Each row is followed by its class number.
[-10   8 -30 -12 -17  41  13  22   9  22  54 -12  22  75 -60 -40  -4  -7
  24 -38 114  24 -67  14  24  36 -29 -28  65  55 -69  33 -19]  3
[ -3 -20 -55 -40  61  25 -15  15  39  54  63   1  83  74 -19 -26  22 -30
 -23 -25  86  22 -21  38  24  17 -40 -24   4  71  -5   3  64]  3
[ 16  10 -18 -12 -37  19   6  34 -42 -54  -6 -32  33  17  -1 -44 -23 -11
  14  -9  -1  48 -14  -5 -24  18 -32   1   5 -17 -23  68   8]  9
[-36  -3  27  13 -35 -10  -8   7  18  -4 -45 -47 -39 -40 -31  50   6  35
  29  -2 -42 -50  24 -10 -44 -15  40  21  12 -24 -15 -85 -37]  4
[-21 -21 -14 -26  15   5 -13   0  18  -2   4 -28  25  15 -21  -7   3   5
  -8 -26   5  21  -5   5 -17   0 -21   6   5  13  -4 -19  26]  0
[-25  -1  32  -5 -22 -12  -6  -2  27  12 -39 -24 -47 -32 -47  35  12  27
  15  -8 -10 -30   3  -3 -10  -2  40  11  14  -5 -11 -71 -38]  6
[ 22   9 -39  -3 -16  15   2  36  -4  28  28  -9  18  45  -4 -21 -19   4
   8  15  70  24   6   0  25  46   6 -10  27  46 -36  44 -16]  10
[-16 -20 -30   2  27  16   0   7   8  10  30 -14  18  23  14 -23  14   3
 -13  -6  13  13   5  16  -4   9 -32   3 -13  16   3  21  39]  8
[ 10  16  14  27  -3  -9 -20   7   3   5   4  14 -26 -13  12   6 -14  15
  -8  30 -24 -10  -6 -13  13  15  13  12  -3   4 -31  -4 -36]  4
[-15  -5  46  30 -50 -28 -19  10   2 -21 -65 -42 -69 -65  -3  53   5  39
  24  30 -84 -61  59 -13 -46 -26  47  30  -1 -53  15 -89 -37]  4
[  3 -19  21  -1  18 -56  -8  -4  23 -12 -69 -32 -20 -61  13  56  25  19
 -37   6 -94 -18  42  -5 -25 -54  16  25 -53 -36  52 -87  12]  5
[ 20  26  19 -19 -17  13 -31  -2   8  -3  52  13  -2  43 -11 -49 -16  20
 -14  -1  27  25 -57   3  30  40 -20  -4  32  35 -67  55  -1]  7
[-41  -6  -5 -13   9  14 -18  13  14  -1  22 -30  17  25 -13 -21   6  12
  -1 -22   7 -11  -6   2 -12  -3  -3   0  -8  15   3 -14  26]  8
[ -3  20  41   6   6 -22 -28 -28   8  12 -14  29 -35 -26  19   2   0  24
 -28   7 -56  -3  -9  -3  10   4   6  20  -5  -6 -32   7 -12]  10
[ 29  12  -4   6 -22  -6  10  49  -1   8   1 -16   2  33   2   1 -23  18
   2  41  30  15   9 -25  34  34  21   9  11  34 -19  36 -29]  7
[ 28  -6   4 -11  -7 -11  -8  -6 -27 -36 -38  -2   5  -3  -1 -19 -10 -24
   1  -9 -27   9  -1 -11 -18  -1 -13   7 -13 -34  15   1  -7]  2
[  5   9  15  29   1  12   5  -4 -24  -4  33  34  22  81   7 -44  -6  -8
 -17  -9  36  51 -39 -12  46  39 -68  41  19  12 -40  93   8]  3
[-25 -14  24  -6 -53   1  -2 -30  16  -7 -48 -52 -73 -77 -41  43  15  44
  30 -25 -62 -44  30   8 -48 -23  21  20  17 -40 -11 -83 -38]  0
[ 17 -22  -5 -12  38 -28  19  -5  10  45 -51  17  -7 -13 -16  48  11 -13
 -13   7  27  22 -17   6  17   8 -11  20   1  21   2 -52 -30]  5
[  1  27  -3   6  17  15  -4 -16  -5  21  54  48  -2  51   0 -65 -10   5
 -18 -11  61  71 -91  10  58  50 -46  12  21  42 -66  87 -23]  8
[-19   3 -21 -17  19  17  12   9  11  47  17  23  23  53 -42 -23   0 -17
  17 -16 101  23 -59  25  28  38  -4 -24  47  53 -30   4 -21]  1
[  6 -10  14 -24 -20   3 -22   7  21  22 -27 -37 -41 -39 -46  21  15  24
  27  -9 -15  -3  -7   7 -36   2  20  -8  23   5   4 -58 -18]  2
[  3   1  51  36 -40 -16   5 -23 -48 -78 -54  -7 -28 -20  27 -16 -15   2
   4  -6 -86 -18   9 -39 -31 -21 -14  32 -10 -78  -1  22 -15]  2
[ 15   1 -48   7   2  12  -3  40  14   9  30 -25  10  21   0 -18 -11   3
   1  13  48 -25  14  23  28  23  13  -3  -1  41  -7  -3 -18]  4
[ -7 -13 -27 -28  30 -21  -8  -6  19 -14 -38 -14  27 -40   1   0  12  -5
 -14  -8 -28 -29  14  24 -19 -24  23 -23 -21 -12  42 -54  12]  1
[ 27   3  16 -15  33 -21 -34 -21  34  41   3  31 -23 -38  -1   4   9  18
 -37  11 -29  -3 -29  -4  28   5   8  -5 -13  21 -10 -18 -15]  6
[ -1 -14   5  40  -3 -33   4  37   8  -5 -68 -21  -9 -43  36  49   2  18
  -5  40 -59 -46  56 -14   1 -19  35  12 -32 -23  50 -50 -23]  1
[-17 -21  13 -17 -14  -9  -3  -7  16  18 -34 -21  -8  -2 -45  21  12   9
  17 -21  39  14  -8  17  -4  10   0  26  29   2 -14 -59 -14]  6
[  9   9 -13  17 -47   4   2  46  -2  -2 -18 -30 -11  -3 -13  12 -17  18
  19  27  18  -3  28  -9  14  27  38   1  14  12  -7  -3 -50]  1
[ 30  -3  13  18  -2 -22  -4  51  -2  21 -44   9   3  15  24  26  -8  -2
  -4  42  -8   0   6 -15  33  21   8  32 -26   4  16   2 -34]  9
[ 28   9 -30  17  14  -7   2  50   7  13  27  -6  -2  19   5  -9 -20  -3
 -11  26  33  -2  -2   1  36   8  14 -19  -5  39   1   7 -34]  4
[ -2 -22   1 -11  39 -18  24 -13   6  32 -21  36   8  40 -25 -13  -6 -19
 -11 -21  68  46 -75  19  40  29 -28  15  33  27 -11   5 -26]  1
[ -3 -18  31  10  23 -21 -26   0  14   4 -21   4  15  19  19  10  12   6
 -26   4 -40   5   9 -16   0  -5 -18  35 -23  -5  14  -6  26]  2
[ 19  15  45  22  -2 -34 -39 -20  19  12 -37  24 -52 -42  28  32  14  13
 -30  29 -91 -32  17  -9  22 -12  21  34 -33 -26  -7 -40 -23]  3
[-17 -35 -34 -19  -5  27   0  12  24  -3  31 -47  33  39 -14  -4   0  -7
   2 -23  46 -22  15  28  -8   8  -3  10   7  22 -34 -11  36]  9
[-25 -23  -2 -26  21   4 -25   0  46  13   7 -44  10  -8 -28   7  21  21
 -18 -26 -14 -10  21  19 -18  -9   0  15 -13  30  -2 -33  37]  2
[  8   4 -46 -24 -32  42 -13  37  23  15  39 -61   8  13 -59  -8  -3  14
  25  -8  64 -37  21  21   7  27  38 -30  28  50 -40 -24 -27]  3
[ 29  11  19  18 -47   9 -21 -22 -21  -4  -6  13 -42 -22  19  -9  -8  20
   7  24 -43  20  -1 -13  -9  27  -2   8  34 -22 -51  32 -24]  1
[ -2  16   5   6  10  -7 -25  -5  20  16   3   4 -37 -30   3   3   5  13
  -1  13 -32 -34 -13   7  -7  -5  24 -11   2   5 -17 -40 -16]  4
[ -1 -19  -7 -15  78 -42  -5 -19  23  54 -19  49  14   1  29  17  19 -16
 -46  -4  -5  24  -3  14  28 -13 -29  25 -28  20  41 -14  37]  10
[ 11  20  59   6 -30  -4 -44  -2  -3  -2 -24  11 -35 -20  15  10  -2  22
  -3  28 -76 -15  -6 -17  -7  18  17  30 -10 -23 -36   2 -20]  9
[ 17  -4 -44  -6   8  -8   7  36  16  40 -12  -9  16   9 -13   3  -2  -2
   5  11  65  42 -14  27  29  23  -9  -9   8  41  -7 -19 -32]  0
[ 51 -16 -18   7  33 -34  17  39  11  18  -8  18  22  43  31   0 -21  -8
 -38  41  46  44 -17  -1  69  36 -21  29 -17  39  10  36  -9]  7
[ 49 -12   1  16  38 -37  -1  -6 -26  -4 -38  55  27  15  40 -12  -3 -34
 -34   9 -14  66 -21 -13  29   9 -65  36 -35 -21  32  40   3]  2
[  4  10  13   2  40 -16 -14 -24  15  33 -15  54  -7 -18  16   5   5  -1
 -24   7 -26  -2 -37  -3  28   8   0   0  -7  10  -2  -3 -19]  1
[  8   0 -35  -7  16  -1  14  -2  -1 -18  -5   1  23  17  -8 -22   3 -28
 -11 -29  17 -18 -10  12  20  -6 -18  -2 -16  -5  10   0  -3]  3
[ 25  16  38  19 -16 -50  -3  15   7  -3 -77 -13 -46 -41  23  57   6  24
 -17  45 -81 -46  46 -30  14 -25  63  27 -38 -23  30 -61 -56]  5
[   2   -3   32    1  -55  -17  -11   -5  -27  -74  -59  -34  -33  -42
    3   -2   -6   15    7   -9 -101  -33   20  -26  -52  -23    1   29
  -18  -80    8   -6   -8]  9
[-23 -11  26 -15 -56  19   1   4   2 -13 -14 -46 -15  14 -46   9  -3  19
  30 -30  15  13 -14  11 -24  18  -7  39  34  -9 -52  -9 -14]  9
[ 22 -11 -90 -44  30  28   9  -4 -11  -6  20 -12  42  -5 -21 -48   8 -31
   7 -36  45  28 -13  44 -24   7 -46 -55   8  13   0   9  20]  0
[  5  10   7  -8  30 -18 -34 -36  25  31  -1  37 -49 -63  17   9  22  15
 -28  17 -59 -26   6  10  14  -8  18   9 -42  -7  20 -35 -15]  8
[ 10  12   3   5   8 -22 -10  -7  -6 -24 -44   8   3 -21  15  -4   6  -5
 -12  -1 -46  -2   8  -9   0  -7   1  19 -35 -25  18  -3 -10]  2
[  0  -8 -17  25   8  -3   4  42   6  11 -29  -6  14   4  23  26  -3   0
   5  40   1 -37  42  -7  14  16  36  -3 -12   9  29 -23 -18]  1
[ 13   8   3   2  50  -2 -20 -14  12  52  32  64  -5  23  18 -17   4  -6
 -30  10  20  26 -51   2  52  26 -25   6 -15  34 -14  24 -17]  8
[-11   5  28  10  31 -19  11   6   6  40 -38  42  -3  31 -17  15   9  -9
   8 -13  44  47 -62  -4  38  15 -26  29  20  26   1  -6 -35]  2
[ 19  23  11  14  -6   6 -25 -30  12  12  32  42 -42  -9   5 -28 -14  17
 -16  10  -8  -9 -54  -6  37  26   1 -10  10  12 -58  22 -46]  0
[ 22  10   9 -21  30   7 -26 -17  19  43  23  42   3  10  -2 -21   6   0
 -20 -10   8   6 -67  23  34  26 -24   3  -2  30 -39  23 -10]  9
[  4   4   1  36   7 -18   8  43  -4  12 -23   1  -3  18  34  14 -15   6
  -7  42   5   4   7 -24  41  13  22  20 -23  14   5   3 -43]  8
[ 14 -10  10  -8   9 -22 -12  -3 -11 -32 -50   7  16 -28  31  11   3 -10
 -18   4 -79 -12  14 -17 -21 -17 -14  28 -44 -49  32  -3  14]  9
[-21  14  74  11 -23 -23  -2  17 -12  -9 -48  11 -20  40 -14  16 -14  14
  12   9 -13   7 -41 -42   2  12  -6  28  35  -9 -36  -1 -33]  7
[-13  -3  37  18 -21 -17   4  -2 -10   3 -42  10 -27  14 -17   9  -8   3
   7   2  -5  13 -23 -11   3  16   2  23  20 -19 -16 -11 -36]  1
[-21 -13  -6  -9  12  -6   5   5  31  10  -8 -30 -43 -31 -29  22   8   9
   8 -14  -9 -52   4  19 -18 -22  28  -7   5   8  16 -71 -16]  4
[-26  -4  59  14 -14 -47   1 -17   6  -6 -78  12 -39  -7  -5  39  -3  11
  -6   4 -31  30 -11  -8  16  -3   4  68   2 -29  -4 -47 -47]  0
[ 20  12  -7  30 -38  22  -1  53 -25 -17  23 -35   9  48  -7 -29 -31  16
  18  23  30   9  -4 -17   1  43  -2  -2  29  18 -53  49 -38]  4
[ 15  17 -10  30 -26  20   5  38 -12  14  40  -3  -1  51   3 -30 -23  22
  -1  24  44  29 -16 -25  44  50  -6  12   6  34 -47  75 -47]  8
[  9  -7 -16  -1  26 -16   0   6 -10 -21 -21  -3  23   5  17 -11  -4 -14
 -14  -2 -19  17  -5   3 -12  -3 -24  13 -11 -12   8   0   7]  4
[-25  -3  63  30 -58 -14  -6  22 -14 -28 -50 -33 -42 -14 -22  30 -18  25
  23  11 -32 -30  14 -49 -18  -2  29  29  15 -34 -12 -40 -39]  6
[  3  -3 -18 -22  30  -1  -8 -21  -4  -1  -4  16  37  12   1 -28  11  -7
 -16 -19   3  25 -18  16   1  13 -29  12 -27 -11  12   9   6]  8
[ 30  19  -1 -40 -33  28 -34 -23  14   0  54 -19 -28 -17 -35 -35  -5  36
   3 -10   3  -2 -23  19  -5  28   3 -22  36  24 -71  21  -8]  7
[-42 -10  13   2  12 -15  -6  -3  13   6 -25 -12   0   8   8  17  15  13
 -12  -2 -30   5  26 -11  -4  -6   1  52 -32  -8  20 -20  17]  8
[ 23  10  15 -21  13 -12 -38 -19  29  22  -7  14 -44 -72  10  18  15  16
 -22  15 -78 -27   0  14  -2 -12  26   2 -36  -6   6 -30  -5]  9
[ 17   4  12  19 -42   8 -11  17   4  -1   3 -18  -9  25  -4  11 -12  11
   6  16   1 -60  28 -20  29  11  35  15   3   1 -25 -15 -43]  3
